Here is a tiny trained network, its code and every weight. The questions are about switching its units off for an input and a class, where a switched-off unit gives its printed mean instead of its output.

import numpy as np


def w(rows, s, z=0):
    codes = np.array(rows[::2]) - 128.0
    scale = np.full(codes.shape[1], s)
    scale[-1] = z or s
    return codes * scale


def f(y):
    return y / 2 * (1 + np.tanh(0.7978845608 * (y + 0.044715 * y**3)))


def log_softmax(a):
    a = a - a.max(-1, keepdims=True)
    return a - np.log(np.exp(a).sum(-1, keepdims=True))


def net(x, mask):
    res = np.array(x, float).reshape(1, 3) / 4 @ E
    y = f(res @ A[0][:, :-1].T + A[0][:, -1])
    res = res + np.where(mask, y, B[0][:, -1]) @ B[0][:, :-1]
    return log_softmax(res[-1] @ U[:, :-1].T + U[:, -1])


A, B = {}, {}
E = w([
[204,121,234,163],'x0',
[182,62,16,149],'x1',
[129,213,54,244],'x2',
],0.011)
A[0] = w([
[135,136,110,158,87],'N0',
[232,125,180,143,91],'N1',
[91,176,161,117,191],'N2',
[206,144,87,95,91],'N3',
[103,180,198,136,91],'N4',
[9,177,46,72,118],'N5',
[144,93,132,53,115],'N6',
[168,111,180,159,86],'N7',
[154,108,128,55,98],'N8',
[52,177,163,126,124],'N9',
[31,105,88,68,112],'N10',
[179,79,66,126,75],'N11',
[50,144,82,98,77],'N12',
[161,137,149,134,85],'N13',
[147,160,117,149,102],'N14',
[113,167,80,160,129],'N15',
[208,145,163,171,98],'N16',
[77,66,144,90,101],'N17',
[164,97,160,95,129],'N18',
[101,144,137,122,87],'N19',
[134,150,162,109,173],'N20',
[95,175,163,107,85],'N21',
[118,111,121,112,97],'N22',
[120,120,113,132,253],'N23',
[111,162,88,87,178],'N24',
[131,102,132,76,151],'N25',
[200,145,154,130,109],'N26',
[70,149,95,96,99],'N27',
[102,76,160,124,72],'N28',
[188,127,176,156,179],'N29',
[112,91,133,36,137],'N30',
[83,112,86,103,76],'N31',
[126,162,100,179,107],'N32',
[169,103,99,130,162],'N33',
[154,76,124,81,107],'N34',
[176,99,62,108,189],'N35',
[78,190,164,90,76],'N36',
[162,221,92,185,136],'N37',
[121,187,113,180,97],'N38',
[149,149,101,109,79],'N39',
[197,62,106,160,106],'N40',
[127,120,130,92,91],'N41',
],0.015,0.011)
B[0] = w([
[119,124,83,148,146],'N0',
[191,166,119,155,186],'N1',
[110,85,172,64,213],'N2',
[134,103,85,114,156],'N3',
[138,83,59,104,192],'N4',
[194,153,149,152,254],'N5',
[92,130,119,172,198],'N6',
[172,145,95,155,160],'N7',
[101,123,96,164,178],'N8',
[113,82,84,75,201],'N9',
[184,160,141,149,213],'N10',
[138,78,44,74,194],'N11',
[183,133,76,153,180],'N12',
[148,133,92,140,132],'N13',
[115,130,107,149,153],'N14',
[102,131,131,155,208],'N15',
[177,154,116,158,179],'N16',
[95,130,102,168,188],'N17',
[105,136,145,159,182],'N18',
[138,114,93,128,130],'N19',
[126,119,162,112,180],'N20',
[132,101,58,100,167],'N21',
[130,124,101,138,130],'N22',
[106,133,255,89,229],'N23',
[147,144,169,121,193],'N24',
[96,131,148,147,189],'N25',
[164,143,121,145,158],'N26',
[175,127,100,144,170],'N27',
[123,123,72,159,150],'N28',
[164,149,199,139,203],'N29',
[79,129,149,174,226],'N30',
[166,130,77,148,160],'N31',
[90,123,99,165,195],'N32',
[128,97,143,84,186],'N33',
[94,115,92,149,180],'N34',
[120,106,141,68,236],'N35',
[130,83,52,91,182],'N36',
[63,119,147,190,253],'N37',
[77,125,94,173,199],'N38',
[134,126,81,138,126],'N39',
[147,75,64,77,195],'N40',
[119,130,100,146,140],'N41',
],0.046,0.013)
U = w([
[58,121,106,213,121],'0',
[243,146,117,175,115],'1',
[131,71,65,60,163],'2',
[102,145,230,85,254],'3',
[124,162,78,110,63],'4',
[136,196,73,100,72],'5',
[76,246,131,88,74],'6',
],0.011,0.0043)

Each question gives the input, the list of numbers given to net, and the class t.
The units are the neurons (one row each of A and B). Each row of codes is followed by its name. A weight is (code - 128) times the scale printed after its matrix; where a second scale follows, it is the last column's (A, B and U).
mask holds one flag per neuron, in row order. A switched-off neuron (its flag False) gives its mean, the last column of its row in B, instead of its output. The means were averaged over made-up inputs and are rounded, as every weight is.
A unit's drop is (log p(t) with every unit on - log p(t) with that unit switched off) / (log p(t) with every unit on - log p(t) with every unit switched off).
The circuit of an input: a set's keep is (log p(t) with only the set's units on - log p(t) with every unit switched off) / (log p(t) with every unit on - log p(t) with every unit switched off). Starting from the 12 units with the biggest drops (on a tie, the unit counted first), units are removed one at a time, each time the one whose removal leaves the highest keep (on an exact tie, the one counted first), for as long as the keep stays at least 0.8.
units of the circuit, in order: the units of the circuit, biggest drop first
top k neurons: the k neurons with the biggest drops, biggest first
drop when u is switched off: that unit's drop, to one decimal
input [-5,6,-7], class 0: units of the circuit, in order : [N30]
input [5,8,7], class 2: top 2 neurons : [N40 N11]
input [-7,-8,1], class 2: top 3 neurons : [N9 N36 N2]
input [1,-3,-3], class 3: top 2 neurons : [N37 N38]
input [-2,-7,-6], class 2: top 4 neurons : [N36 N9 N37 N2]
input [5,6,-3], class 2: top 3 neurons : [N40 N5 N11]
input [-8,-8,-2], class 1: top 3 neurons : [N5 N10 N12]
input [7,-2,6], class 1: top 2 neurons : [N16 N1]
input [0,-6,-5], class 2: top 2 neurons : [N37 N36]
input [7,5,6], class 1: drop when N29 is switched off : 0.3
input [5,-8,3], class 2: drop when N33 is switched off : 0.0
input [-8,1,6], class 1: drop when N5 is switched off : 1.2
input [1,4,0], class 2: drop when N40 is switched off : 0.1
